Below is a small trained network, with its code and all its weights. Each question gives an input and a target symbol and asks what happens when units are switched off, that is, made to give their printed mean instead of their output.

import numpy as np


def w(rows, s, z=0):
    codes = np.array(rows[::2]) - 128.0
    scale = np.full(codes.shape[1], s)
    scale[-1] = z or s
    return codes * scale


def norm(h):
    return h / np.sqrt((h * h).mean(-1, keepdims=True) + 1e-5)


def f(y):
    return y / 2 * (1 + np.tanh(0.7978845608 * (y + 0.044715 * y**3)))


def softmax(a):
    e = np.exp(a - a.max(-1, keepdims=True))
    return e / e.sum(-1, keepdims=True)


def log_softmax(a):
    a = a - a.max(-1, keepdims=True)
    return a - np.log(np.exp(a).sum(-1, keepdims=True))


def net(x, mask):
    ids = ['αεηθξπστφψ'.index(c) for c in x.split()]
    T = len(ids)
    res = E[ids] + P[:T]
    u = 0
    for l in range(2):
        q, k, v = (norm(res) @ M[l].T for M in (Q, K, V))
        z = softmax(np.where(np.tri(T) > 0, q @ k.T / 4**0.5, -1e9)) @ v
        res = res + np.where(mask[u], z, O[l][:, -1]) @ O[l][:, :-1]
        u += 1
        y = f(norm(res) @ A[l][:, :-1].T + A[l][:, -1])
        res = res + np.where(mask[u : u + 8], y, B[l][:, -1]) @ B[l][:, :-1]
        u += 8
    return log_softmax(norm(res)[-1] @ U[:, :-1].T + U[:, -1])


Q, K, V, O, A, B = {}, {}, {}, {}, {}, {}
E = w([
[209,96,132,121],'α',
[163,124,216,110],'ε',
[88,75,162,90],'η',
[132,198,114,74],'θ',
[114,133,183,52],'ξ',
[200,177,96,123],'π',
[144,61,158,92],'σ',
[251,192,134,99],'τ',
[96,127,143,54],'φ',
[119,129,114,97],'ψ',
],0.0022)
P = w([
[99,121,138,186],'0',
[160,106,114,96],'1',
[135,103,97,212],'2',
[145,97,89,109],'3',
[131,96,226,133],'4',
[194,102,112,113],'5',
[115,254,130,115],'6',
[166,95,99,106],'7',
],0.0073)
Q[0] = w([
[68,148,238,133],'L0H1',
[131,157,125,117],'L0H1',
[75,251,202,104],'L0H1',
[106,51,223,164],'L0H1',
],0.016)
K[0] = w([
[217,100,122,2],'L0H1',
[122,121,99,143],'L0H1',
[181,56,7,45],'L0H1',
[196,169,230,41],'L0H1',
],0.013)
V[0] = w([
[51,237,113,117],'L0H1',
[153,2,155,128],'L0H1',
[57,66,245,64],'L0H1',
[224,123,250,103],'L0H1',
],0.0082)
O[0] = w([
[161,119,200,226,35],'L0H1',
[109,123,10,73,251],'L0H1',
[108,156,1,175,121],'L0H1',
[115,240,98,87,52],'L0H1',
],0.0086,0.0029)
A[0] = w([
[162,106,111,54,61],'L0N1',
[81,160,156,236,37],'L0N2',
[161,132,152,5,52],'L0N3',
[164,153,102,131,130],'L0N4',
[68,243,148,201,247],'L0N5',
[181,157,123,152,131],'L0N6',
[172,90,70,128,193],'L0N7',
[128,136,51,180,75],'L0N8',
],0.011,0.0014)
B[0] = w([
[197,129,68,133,211],'L0N1',
[176,84,58,127,139],'L0N2',
[112,81,202,63,253],'L0N3',
[107,78,109,102,147],'L0N4',
[157,249,149,188,117],'L0N5',
[91,107,120,99,125],'L0N6',
[52,148,143,158,254],'L0N7',
[101,124,202,136,231],'L0N8',
],0.015,0.0045)
Q[1] = w([
[173,178,91,114],'L1H1',
[41,2,145,234],'L1H1',
[86,58,86,244],'L1H1',
[6,226,133,67],'L1H1',
],0.0094)
K[1] = w([
[109,131,115,88],'L1H1',
[148,130,128,252],'L1H1',
[108,128,107,191],'L1H1',
[133,193,89,121],'L1H1',
],0.018)
V[1] = w([
[249,151,61,213],'L1H1',
[219,210,112,157],'L1H1',
[148,3,113,238],'L1H1',
[173,186,116,117],'L1H1',
],0.0052)
O[1] = w([
[2,177,197,126,12],'L1H1',
[20,121,177,80,2],'L1H1',
[99,215,97,244,212],'L1H1',
[85,104,166,79,49],'L1H1',
],0.0056,0.0031)
A[1] = w([
[85,130,100,143,120],'L1N1',
[164,95,209,48,168],'L1N2',
[75,36,178,141,135],'L1N3',
[91,171,195,139,110],'L1N4',
[95,185,168,99,4],'L1N5',
[145,48,106,177,155],'L1N6',
[154,188,77,62,150],'L1N7',
[88,80,128,3,109],'L1N8',
],0.013,0.0036)
B[1] = w([
[178,168,127,132,159],'L1N1',
[1,97,108,175,254],'L1N2',
[223,200,126,92,196],'L1N3',
[106,74,114,47,148],'L1N4',
[162,150,127,65,119],'L1N5',
[107,98,147,34,204],'L1N6',
[27,75,214,123,173],'L1N7',
[245,199,109,182,252],'L1N8',
],0.013,0.0078)
U = w([
[83,52,60,41,68],'α',
[74,220,166,29,70],'ε',
[231,223,108,136,125],'η',
[167,82,210,204,124],'θ',
[68,218,159,184,163],'ξ',
[219,114,210,72,145],'π',
[122,175,18,97,179],'σ',
[27,70,188,123,239],'τ',
[143,125,106,255,139],'φ',
[193,27,63,160,11],'ψ',
],0.0097,0.0012)

Each question gives the input, a string of symbols that net reads in full, and the target symbol t.
The units are the heads (4 rows each of Q, K, V and O) and the neurons (one row each of A and B). Each row of codes is followed by its name. A weight is (code - 128) times the scale printed after its matrix; where a second scale follows, it is the last column's (O, A, B and U).
mask holds one flag per unit, layer by layer, with each layer's heads first. A switched-off unit (its flag False) gives its mean, the last column of its rows in O or B, instead of its output. The means were averaged over made-up inputs and are rounded, as every weight is.
A unit's drop is (log p(t) with every unit on - log p(t) with that unit switched off) / (log p(t) with every unit on - log p(t) with every unit switched off).
The circuit of an input: a set's keep is (log p(t) with only the set's units on - log p(t) with every unit switched off) / (log p(t) with every unit on - log p(t) with every unit switched off). Starting from the 12 units with the biggest drops (on a tie, the unit counted first), units are removed one at a time, each time the one whose removal leaves the highest keep (on an exact tie, the one counted first), for as long as the keep stays at least 0.8.
units of the circuit, in order: the units of the circuit, biggest drop first
k most important neurons: the k neurons with the biggest drops, biggest first
k most important neurons of layer l: the k neurons of layer l with the biggest drops, biggest first
input φ ξ τ φ ψ α, target ξ: 4 most important neurons	(L0N2 L0N3 L0N7 L1N8)
input τ π η, target τ: units of the circuit, in order	(L1N8)
input ε ε ε π ξ, target ε: 3 most important neurons	(L1N7 L1N8 L1N3)
input θ σ ξ ψ σ α η π, target π: units of the circuit, in order	(L0H1 L1N6 L1N3)
input π ξ ε π π, target ξ: 4 most important neurons	(L1N7 L1N8 L1N6 L1N3)
input ε φ π φ π φ σ, target φ: units of the circuit, in order	(L1N8 L1N2 L0N3)
input τ σ φ τ τ, target σ: 3 most important neurons	(L1N8 L1N6 L1N2)
input π φ σ π, target τ: 3 most important neurons	(L1N8 L1N2 L0N7)
input ε α τ ε η, target α: units of the circuit, in order	(L1H1 L0H1)
input σ η π, target σ: units of the circuit, in order	(L0H1 L0N3 L1N8 L1N2)
input ξ ε φ π, target ε: 2 most important neurons	(L0N5 L1N8)
input ε ε φ σ ε η θ, target σ: 4 most important neurons	(L1N8 L1N6 L1N3 L1N7)
input η φ ε τ α π φ, target τ: 3 most important neurons	(L1N7 L1N2 L1N3)
input π σ π π ε, target σ: units of the circuit, in order	(L0H1)
input θ τ σ α, target π: units of the circuit, in order	(L0H1 L1N6 L1N3)
input θ π τ ψ, target π: 4 most important neurons	(L1N2 L1N6 L1N8 L1N3)
input ε ψ ψ π α, target ψ: 2 most important neurons	(L1N8 L1N2)
input θ σ ξ η π θ ε, target η: 3 most important neurons	(L1N8 L1N6 L1N2)
input α α ψ α φ π θ η, target ψ: 4 most important neurons of layer 1	(L1N8 L1N2 L1N7 L1N3)
input σ σ σ τ τ π ε, target τ: 2 most important neurons	(L1N7 L1N2)
input π ε ξ ξ φ η, target τ: units of the circuit, in order	(L1N2)
input η π τ τ π π, target σ: 4 most important neurons of layer 1	(L1N7 L1N8 L1N2 L1N6)
input σ ε ε θ ε π π τ, target α: 3 most important neurons of layer 0	(L0N3 L0N1 L0N7)
input ψ π τ, target ψ: 3 most important neurons of layer 1	(L1N2 L1N8 L1N6)
